Rows, each with its class
[-0.30 -2.06 -1.01 -0.68  0.22  0.54  0.28 -0.27  0.74 -1.02 -0.50  0.08
 -0.23  0.14 -1.36 -0.25 -1.41 -0.20 -0.06 -0.74 -0.48  0.52 -0.19 -0.15
 -0.46 -0.46  0.39 -0.20  0.20  0.35 -0.30 -1.10  2.60  0.69 -0.86  0.95
 -0.65 -0.59  0.49 -0.01 -0.90  0.27  0.44  0.49  0.13  1.56  0.34  1.95
 -1.15 -0.72 -0.72 -1.32  0.43 -0.26  0.71 -0.16  0.02  0.59  0.66 -0.17
 -1.85 -0.68 -1.20 -0.92 -0.43 -0.10  0.02  0.04] | liket
[-0.58 -3.71 -1.24 -0.86  0.39  0.51  0.13 -0.45  1.35 -1.67 -0.77 -0.10
  0.02 -0.12 -1.12  0.39 -2.51 -0.50  0.08 -0.48 -0.44  1.03 -0.08 -1.00
 -0.12 -0.61  0.21 -0.55 -0.04  0.68 -1.20 -1.17  3.02  1.19 -0.60  2.34
  0.05 -0.93  0.06  0.31 -0.43  0.14  0.54  0.20 -0.02  1.92  0.47  3.98
 -1.37 -1.18 -1.08 -2.54  0.33 -0.44  0.27  0.01  1.41  0.06  0.59 -0.04
 -1.59 -1.26 -1.52 -1.45 -0.55 -0.07 -0.03 -0.02] | nam
[-0.56 -5.14 -1.96 -1.64  0.85  2.80 -0.49 -0.09  0.46 -2.07 -0.11  0.97
  0.63  0.23 -3.21 -1.33 -1.71  0.68 -0.62 -1.19 -2.11  1.63 -0.29 -0.74
 -0.43 -1.06  0.53  1.05  0.85  0.01  0.61 -0.41  5.24  0.96 -0.56  2.66
  0.38  0.29 -0.01  0.20 -1.07  0.70 -0.70  1.72  1.67  3.61 -1.39 -2.08
 -2.91  0.01 -2.36 -1.72 -0.20 -1.87  0.90  0.83 -0.23 -0.54  1.82 -0.10
 -1.64 -0.65 -2.24 -0.29  0.51 -1.93 -0.83 -0.38] | Gumi
[-0.58 -2.66 -1.25 -0.96  0.51  2.96  0.38  0.18  0.09 -1.34 -0.04  0.10
  0.04  0.27 -2.42 -1.38 -0.84  0.06 -0.37 -1.18 -1.34  0.80 -0.07 -0.25
 -0.66 -0.65  0.41  1.03  0.48  0.16  0.77 -0.63  4.24  0.71 -0.79  1.12
 -0.52  0.48  0.05 -0.25 -0.90  0.34  0.08  1.48  0.92  3.05 -0.92 -1.20
 -2.02  0.05 -1.08 -0.65  0.06 -1.37  1.16  0.18 -1.15  1.68  1.88  0.02
 -1.80 -0.40 -1.56  0.05  0.85 -0.35 -0.44 -0.32] | Gumi
[ 0.18 -0.39 -1.02 -0.05 -0.49 -1.02  0.48 -0.74  1.60 -0.96 -0.86 -0.30
 -1.20 -0.57  0.13  1.04 -2.37 -0.44  0.61  0.34  0.63  0.16 -0.50 -0.80
 -0.13 -0.06  0.51 -1.42 -0.30  0.30 -2.17 -1.66  1.40  0.62 -0.94  0.54
 -1.84 -1.10  1.16  0.09 -0.02 -0.25  1.03 -0.55 -1.01  0.38  2.01  5.93
  0.36 -1.74 -0.44 -2.34  0.40  0.70  0.06 -0.60  1.73  0.65 -0.44  0.29
 -2.09 -0.74 -0.56 -1.99 -1.31  1.61  0.70  0.66] | nusa
[-0.33 -2.70 -1.41 -1.35  0.86  4.64  0.30  0.38 -0.77 -1.27  0.33  0.13
 -0.22  0.61 -2.98 -2.63 -0.25  0.58 -0.66 -1.80 -1.82  0.67  0.13  0.17
 -1.33 -0.55  0.40  2.05  0.56  0.13  1.67 -0.38  5.44  1.14 -1.15  0.40
 -1.14  0.99 -0.36 -0.42 -1.43  0.49 -0.21  1.77  1.72  4.00 -1.85 -3.96
 -3.29  0.72 -0.81 -0.39 -0.77 -1.95  1.65  0.20 -2.22  2.07  2.91  0.22
 -2.41 -0.61 -1.56  0.66  1.80 -0.31 -0.43 -0.75] | nam
[ 0.75 -1.23 -0.79 -0.25  0.26  1.65  0.37 -0.15 -0.24 -0.99  0.12  0.19
 -1.18 -0.08 -1.57 -0.67 -0.33  0.74  0.27 -0.45 -0.75  0.09 -0.01  0.06
 -0.97  0.29  0.29  0.74  0.52 -0.40  0.20 -0.35  3.64  0.84 -0.85 -0.08
 -1.74  0.90  0.37 -0.35 -0.70  0.00  0.68  0.64  1.07  1.90 -0.28 -1.63
 -0.71  0.60 -0.72 -0.67 -0.18 -0.22  1.24 -0.15 -1.57  1.49  1.51  0.14
 -2.40  0.05 -0.90  0.05  0.14 -0.06  0.23 -0.99] | nam
[-0.54 -5.36 -1.07 -1.29  0.93  3.35 -0.82  0.12 -0.77 -2.05  0.23  0.81
  1.02  0.39 -3.49 -1.66  0.00  1.71 -1.13 -1.22 -2.69  1.95 -0.25 -0.14
 -0.29 -0.61  0.40  1.78  1.64 -0.52  1.06  0.47  4.77  0.90  0.38  2.29
  1.82  0.68 -0.52  0.31 -1.10  0.49 -1.12  1.64  1.93  3.13 -2.41 -6.02
 -2.23  1.23 -0.76 -0.64 -0.79 -1.93  0.87  1.25 -0.92 -1.91  1.89 -0.24
 -0.75  0.28 -1.55  0.58  0.93 -3.38 -1.37 -1.14] | Gumi
[-0.54 -1.40 -1.09 -0.54 -0.01 -0.41  0.57 -0.23  1.31 -0.63 -0.79 -0.19
  0.01  0.04 -0.12  0.84 -2.57 -1.10  0.33 -0.59  0.42  0.47 -0.06 -0.93
 -0.10 -0.31  0.26 -1.47 -0.40  0.48 -1.68 -1.68  1.08  0.59 -0.87  1.28
 -1.08 -1.30  0.60  0.18 -0.18 -0.22  0.77 -0.13 -1.04  1.34  1.51  6.02
 -0.85 -2.44 -0.82 -3.07  0.96 -0.02  0.31 -0.61  1.62  1.29  0.06  0.00
 -1.47 -0.90 -0.70 -1.93 -0.84  1.53  0.33  0.67] | nusa
[-0.22 -2.83 -0.77 -0.31 -0.12 -1.35 -0.30 -0.37  1.49 -1.19 -0.75  0.03
  0.17 -0.39 -0.65  0.95 -2.10 -0.53  0.27  0.26 -0.29  1.11 -0.32 -0.87
  0.37 -0.53  0.33 -1.59 -0.03  0.35 -1.64 -0.85  1.01  0.52 -0.11  2.09
  0.64 -1.28  0.25  0.44  0.01 -0.22 -0.03 -0.28 -0.49  0.29  0.98  3.90
 -0.27 -1.16 -0.46 -2.13 -0.28  0.02 -0.18  0.35  1.90 -0.94 -0.54 -0.12
 -0.71 -0.52 -0.92 -1.55 -0.92 -0.36  0.13  0.43] | nusa
[-0.42 -4.23 -1.55 -1.07  0.27  0.56 -0.28 -1.22  1.34 -2.36 -0.88  0.08
  0.09 -0.27 -2.41 -0.18 -2.69 -0.03  0.28 -0.69 -0.90  1.22 -0.45 -1.35
  0.00 -1.15  0.35 -0.93  0.66  0.16 -1.19 -1.61  3.75  1.22 -0.82  2.68
  0.24 -1.17  0.60  0.31 -0.57  0.05  0.07  0.50 -0.03  2.43  0.39  3.83
 -1.70 -1.40 -1.15 -2.77  0.54 -0.77  0.20  1.27  1.47 -0.23  0.63 -0.13
 -1.97 -0.93 -1.78 -1.76 -0.75 -0.18  0.01  0.41] | nam
[ 0.14 -0.82 -0.87 -0.19 -0.17  0.31  0.61 -0.46  0.76 -0.60 -0.39 -0.28
 -1.26 -0.04 -0.45  0.21 -1.44 -0.25  0.73 -0.25  0.28 -0.09 -0.10 -0.31
 -0.35 -0.01  0.46 -0.63 -0.18  0.34 -1.00 -1.38  2.30  0.74 -1.42 -0.18
 -2.28 -0.43  0.82 -0.32 -0.43  0.04  1.31  0.03 -0.17  1.40  1.11  3.16
 -0.23 -0.79 -0.79 -1.50  0.13  0.18  0.85 -0.73 -0.22  1.61  0.39  0.30
 -2.65 -0.43 -0.98 -1.17 -0.64  1.47  0.54  0.16] | nusa
[ 0.18 -1.41 -0.68  0.19 -0.38 -0.98 -0.09 -0.71  1.91 -0.80 -0.62  0.23
 -0.91 -0.53 -0.11  1.08 -1.67  0.59  0.99  0.52  0.11  0.50 -0.15 -0.69
  0.20 -0.21 -0.03 -1.18  0.43 -0.14 -1.62 -0.63  1.22  0.52 -0.24  1.01
  0.02 -0.75  0.81  0.28  0.14  0.61  0.59 -0.69 -0.10 -0.17  1.13  2.66
  0.93 -0.43 -1.03 -1.76  0.39  0.78  0.29  0.05  1.21 -1.05 -2.64  0.40
 -1.37 -0.09 -0.66 -1.26 -1.39 -0.23  0.42  0.26] | nam
